Here is a tiny trained network, its code and every weight. The questions are about switching its units off for an input and a target symbol, where a switched-off unit gives its printed mean instead of its output.

import numpy as np


def w(rows, s, z=0):
    codes = np.array(rows[::2]) - 128.0
    scale = np.full(codes.shape[1], s)
    scale[-1] = z or s
    return codes * scale


def f(y):
    return y / 2 * (1 + np.tanh(0.7978845608 * (y + 0.044715 * y**3)))


def softmax(a):
    e = np.exp(a - a.max(-1, keepdims=True))
    return e / e.sum(-1, keepdims=True)


def log_softmax(a):
    a = a - a.max(-1, keepdims=True)
    return a - np.log(np.exp(a).sum(-1, keepdims=True))


def net(x, mask):
    ids = ['βζλπψω'.index(c) for c in x.split()]
    T = len(ids)
    res = E[ids] + P[:T]
    u = 0
    for l in range(2):
        r = res
        for j in range(3):
            rows = slice(2 * j, 2 * j + 2)
            q, k, v = (r @ M[l][rows].T for M in (Q, K, V))
            z = softmax(np.where(np.tri(T) > 0, q @ k.T / 2**0.5, -1e9)) @ v
            o = O[l][rows]
            res = res + np.where(mask[u + j], z, o[:, -1]) @ o[:, :-1]
        u += 3
        y = f(res @ A[l][:, :-1].T + A[l][:, -1])
        res = res + np.where(mask[u : u + 16], y, B[l][:, -1]) @ B[l][:, :-1]
        u += 16
    return log_softmax(res[-1] @ U[:, :-1].T + U[:, -1])


Q, K, V, O, A, B = {}, {}, {}, {}, {}, {}
E = w([
[153,254,134,86,98,121,194],'β',
[95,51,34,69,143,74,93],'ζ',
[37,149,147,168,92,243,66],'λ',
[71,56,93,114,44,168,219],'π',
[137,170,152,92,219,65,29],'ψ',
[152,117,216,40,55,111,128],'ω',
],0.0076)
P = w([
[192,90,79,129,33,211,48],'0',
[142,117,89,193,68,100,123],'1',
[42,179,78,3,158,227,138],'2',
[32,42,205,244,200,51,157],'3',
[151,149,97,134,6,7,199],'4',
[148,152,125,80,197,231,109],'5',
[31,13,248,191,189,32,146],'6',
],0.0066)
Q[0] = w([
[188,101,221,162,242,49,187],'L0H0',
[87,210,89,54,11,173,102],'L0H0',
[22,198,92,79,204,222,62],'L0H1',
[254,145,221,102,124,142,127],'L0H1',
[53,23,186,206,59,143,85],'L0H2',
[43,23,250,159,163,10,107],'L0H2',
],0.0056)
K[0] = w([
[116,107,139,164,147,254,70],'L0H0',
[100,143,128,62,120,52,196],'L0H0',
[135,118,105,140,131,203,60],'L0H1',
[148,123,69,36,73,86,158],'L0H1',
[128,39,92,141,87,122,92],'L0H2',
[151,68,154,104,140,53,24],'L0H2',
],0.0093)
V[0] = w([
[203,40,57,59,69,33,207],'L0H0',
[77,55,26,155,171,91,78],'L0H0',
[108,105,246,161,160,83,119],'L0H1',
[2,192,117,157,210,106,239],'L0H1',
[21,148,177,136,167,118,135],'L0H2',
[194,229,99,70,123,177,90],'L0H2',
],0.0044)
O[0] = w([
[189,66,107,19,39,61,141,117],'L0H0',
[109,48,134,66,162,137,70,177],'L0H0',
[123,48,131,197,153,106,117,55],'L0H1',
[73,119,254,166,184,139,230,3],'L0H1',
[76,151,53,164,167,164,173,110],'L0H2',
[197,171,93,47,181,86,62,139],'L0H2',
],0.0054,0.0018)
A[0] = w([
[194,62,94,129,32,45,146,134],'L0N0',
[76,58,55,29,176,141,98,164],'L0N1',
[66,73,119,151,228,109,95,166],'L0N2',
[142,174,62,101,120,108,173,118],'L0N3',
[209,145,121,107,83,104,29,183],'L0N4',
[231,218,140,80,111,90,64,192],'L0N5',
[122,83,60,138,159,103,106,170],'L0N6',
[157,175,85,146,6,209,183,170],'L0N7',
[59,127,85,129,146,113,171,164],'L0N8',
[82,79,184,109,158,72,189,253],'L0N9',
[151,92,112,88,59,210,105,155],'L0N10',
[73,139,116,87,55,224,181,184],'L0N11',
[189,213,164,41,121,115,183,123],'L0N12',
[158,131,170,91,8,160,148,167],'L0N13',
[218,254,108,46,176,116,117,142],'L0N14',
[86,198,126,78,181,225,65,145],'L0N15',
],0.0066,0.003)
B[0] = w([
[207,66,79,135,136,150,213,207],'L0N0',
[158,133,165,20,83,176,68,252],'L0N1',
[127,216,206,143,93,173,126,216],'L0N2',
[115,125,117,111,135,22,164,146],'L0N3',
[198,122,86,146,114,107,38,235],'L0N4',
[184,190,127,161,135,83,69,231],'L0N5',
[137,80,202,116,88,157,97,174],'L0N6',
[114,160,2,228,135,111,155,220],'L0N7',
[88,135,194,83,114,109,161,171],'L0N8',
[27,188,178,138,107,191,151,227],'L0N9',
[143,98,44,132,105,157,94,226],'L0N10',
[47,114,55,126,129,153,144,232],'L0N11',
[108,242,137,221,100,95,129,163],'L0N12',
[138,132,58,207,51,186,168,210],'L0N13',
[119,243,136,197,186,69,98,207],'L0N14',
[76,105,110,77,240,214,119,234],'L0N15',
],0.0058,0.0039)
Q[1] = w([
[83,146,225,141,119,165,214],'L1H0',
[66,131,249,49,171,128,142],'L1H0',
[154,75,44,59,176,222,107],'L1H1',
[91,74,233,109,180,167,120],'L1H1',
[117,77,36,228,37,173,253],'L1H2',
[244,100,35,170,125,166,103],'L1H2',
],0.0055)
K[1] = w([
[168,113,31,204,112,143,76],'L1H0',
[178,104,108,155,139,150,47],'L1H0',
[129,43,59,161,137,208,189],'L1H1',
[121,95,145,180,94,111,64],'L1H1',
[98,139,81,139,77,76,206],'L1H2',
[56,120,196,96,131,97,255],'L1H2',
],0.0067)
V[1] = w([
[210,168,197,104,175,20,85],'L1H0',
[38,167,150,115,196,162,87],'L1H0',
[188,106,79,149,105,138,49],'L1H1',
[110,168,146,64,132,76,146],'L1H1',
[128,255,108,188,154,125,164],'L1H2',
[77,186,117,151,165,98,176],'L1H2',
],0.0067)
O[1] = w([
[128,152,255,99,134,91,171,80],'L1H0',
[98,125,138,120,42,64,38,98],'L1H0',
[68,160,218,106,128,116,123,251],'L1H1',
[137,122,51,148,130,145,70,83],'L1H1',
[83,201,95,93,102,155,201,132],'L1H2',
[83,178,63,24,120,116,175,59],'L1H2',
],0.0061,0.012)
A[1] = w([
[183,179,91,181,129,27,93,39],'L1N0',
[173,2,179,180,127,80,84,250],'L1N1',
[111,172,179,63,119,185,104,153],'L1N2',
[93,136,174,210,122,105,129,222],'L1N3',
[119,108,181,148,110,8,128,232],'L1N4',
[39,88,125,57,200,190,96,199],'L1N5',
[148,130,119,148,122,191,184,73],'L1N6',
[100,130,87,53,122,116,90,125],'L1N7',
[127,171,148,192,212,119,138,37],'L1N8',
[128,97,129,129,197,196,83,96],'L1N9',
[121,122,39,97,183,172,162,128],'L1N10',
[179,140,153,15,126,121,78,72],'L1N11',
[99,137,169,57,142,161,87,141],'L1N12',
[142,71,91,36,68,91,148,222],'L1N13',
[179,110,163,119,197,138,211,101],'L1N14',
[194,171,86,180,163,33,91,106],'L1N15',
],0.0064,0.002)
B[1] = w([
[136,34,206,84,167,73,146,171],'L1N0',
[72,217,113,94,186,204,124,232],'L1N1',
[125,85,60,190,161,41,163,223],'L1N2',
[137,150,144,105,75,142,68,215],'L1N3',
[55,93,154,101,201,129,92,182],'L1N4',
[215,95,139,150,67,83,186,254],'L1N5',
[137,96,89,164,139,22,126,159],'L1N6',
[203,111,209,100,85,155,128,174],'L1N7',
[168,82,187,92,89,147,128,181],'L1N8',
[158,129,80,148,168,107,214,206],'L1N9',
[71,50,191,68,191,107,86,190],'L1N10',
[149,178,93,196,78,137,176,186],'L1N11',
[142,114,79,193,154,50,191,214],'L1N12',
[167,115,213,26,160,254,111,164],'L1N13',
[211,127,208,122,15,149,109,154],'L1N14',
[101,43,233,71,144,75,137,170],'L1N15',
],0.0057,0.0074)
U = w([
[126,173,101,155,149,70,181,65],'β',
[139,129,154,42,169,227,91,124],'ζ',
[62,198,83,188,64,159,46,253],'λ',
[106,76,72,168,254,107,163,111],'π',
[54,91,146,94,176,66,68,75],'ψ',
[244,89,147,150,37,93,144,122],'ω',
],0.0065,0.0028)

Each question gives the input, a string of symbols that net reads in full, and the target symbol t.
The units are the heads (2 rows each of Q, K, V and O) and the neurons (one row each of A and B). Each row of codes is followed by its name. A weight is (code - 128) times the scale printed after its matrix; where a second scale follows, it is the last column's (O, A, B and U).
mask holds one flag per unit, layer by layer, with each layer's heads first. A switched-off unit (its flag False) gives its mean, the last column of its rows in O or B, instead of its output. The means were averaged over made-up inputs and are rounded, as every weight is.
A unit's drop is (log p(t) with every unit on - log p(t) with that unit switched off) / (log p(t) with every unit on - log p(t) with every unit switched off).
unit that matters most: the unit with the biggest drop
top k neurons: the k neurons with the biggest drops, biggest first
top k neurons in layer l: the k neurons of layer l with the biggest drops, biggest first
heads that matter: for each layer, one digit per head in row order, 1 if its drop is at least 0.15 and else 0, layers parted by /
drop when u is switched off: that unit's drop, to one decimal
input ω λ π λ ζ ζ β, target ω: top 2 neurons -> (L1N14, L0N4)
input ω ψ π π λ ζ, target ω: heads that matter -> 000 / 000
input ζ λ ζ π, target ζ: unit that matters most -> L1H2
input π ζ β, target ψ: top 2 neurons -> (L0N14, L1N15)
input ζ ζ β ω, target ζ: top 2 neurons -> (L1N1, L0N4)
input ζ λ λ ζ ζ π λ, target ζ: heads that matter -> 100 / 101
input ω λ ψ ζ π λ π, target ω: top 2 neurons -> (L1N14, L0N4)
input ζ π π λ ψ, target ψ: heads that matter -> 000 / 000
input λ λ β ψ, target λ: heads that matter -> 000 / 100
input ψ λ λ ζ, target ψ: heads that matter -> 000 / 100
input ψ ω π ω, target ψ: top 3 neurons -> (L1N4, L0N4, L0N5)
input ψ β π, target ζ: top 2 neurons -> (L1N13, L1N10)
input ζ λ ψ ψ ζ, target ζ: heads that matter -> 000 / 000
input π λ π β ζ, target ζ: unit that matters most -> L1N13
input ψ ζ λ λ ω ω λ, target ψ: top 2 neurons in layer 1 -> (L1N4, L1N2)
input β π λ ψ ζ ψ λ, target β: top 2 neurons -> (L0N14, L0N5)
input ω λ π λ, target ω: top 2 neurons in layer 0 -> (L0N4, L0N5)
input ψ ψ ψ ω, target ψ: top 2 neurons in layer 1 -> (L1N4, L1N2)
input ω β ω ω, target ω: top 2 neurons in layer 1 -> (L1N14, L1N1)
input ψ λ ω β, target ψ: top 2 neurons -> (L1N4, L0N4)
input λ λ ψ, target β: top neuron in layer 1 -> (L1N12)
input β ζ β λ λ λ π, target β: drop when L0N5 is switched off -> 0.1
input λ λ ω ζ, target λ: drop when L1N13 is switched off -> 0.0
input ω ζ λ β, target ω: drop when L1N8 is switched off -> 0.2
input λ ψ λ λ λ λ λ, target λ: drop when L1H0 is switched off -> 0.7
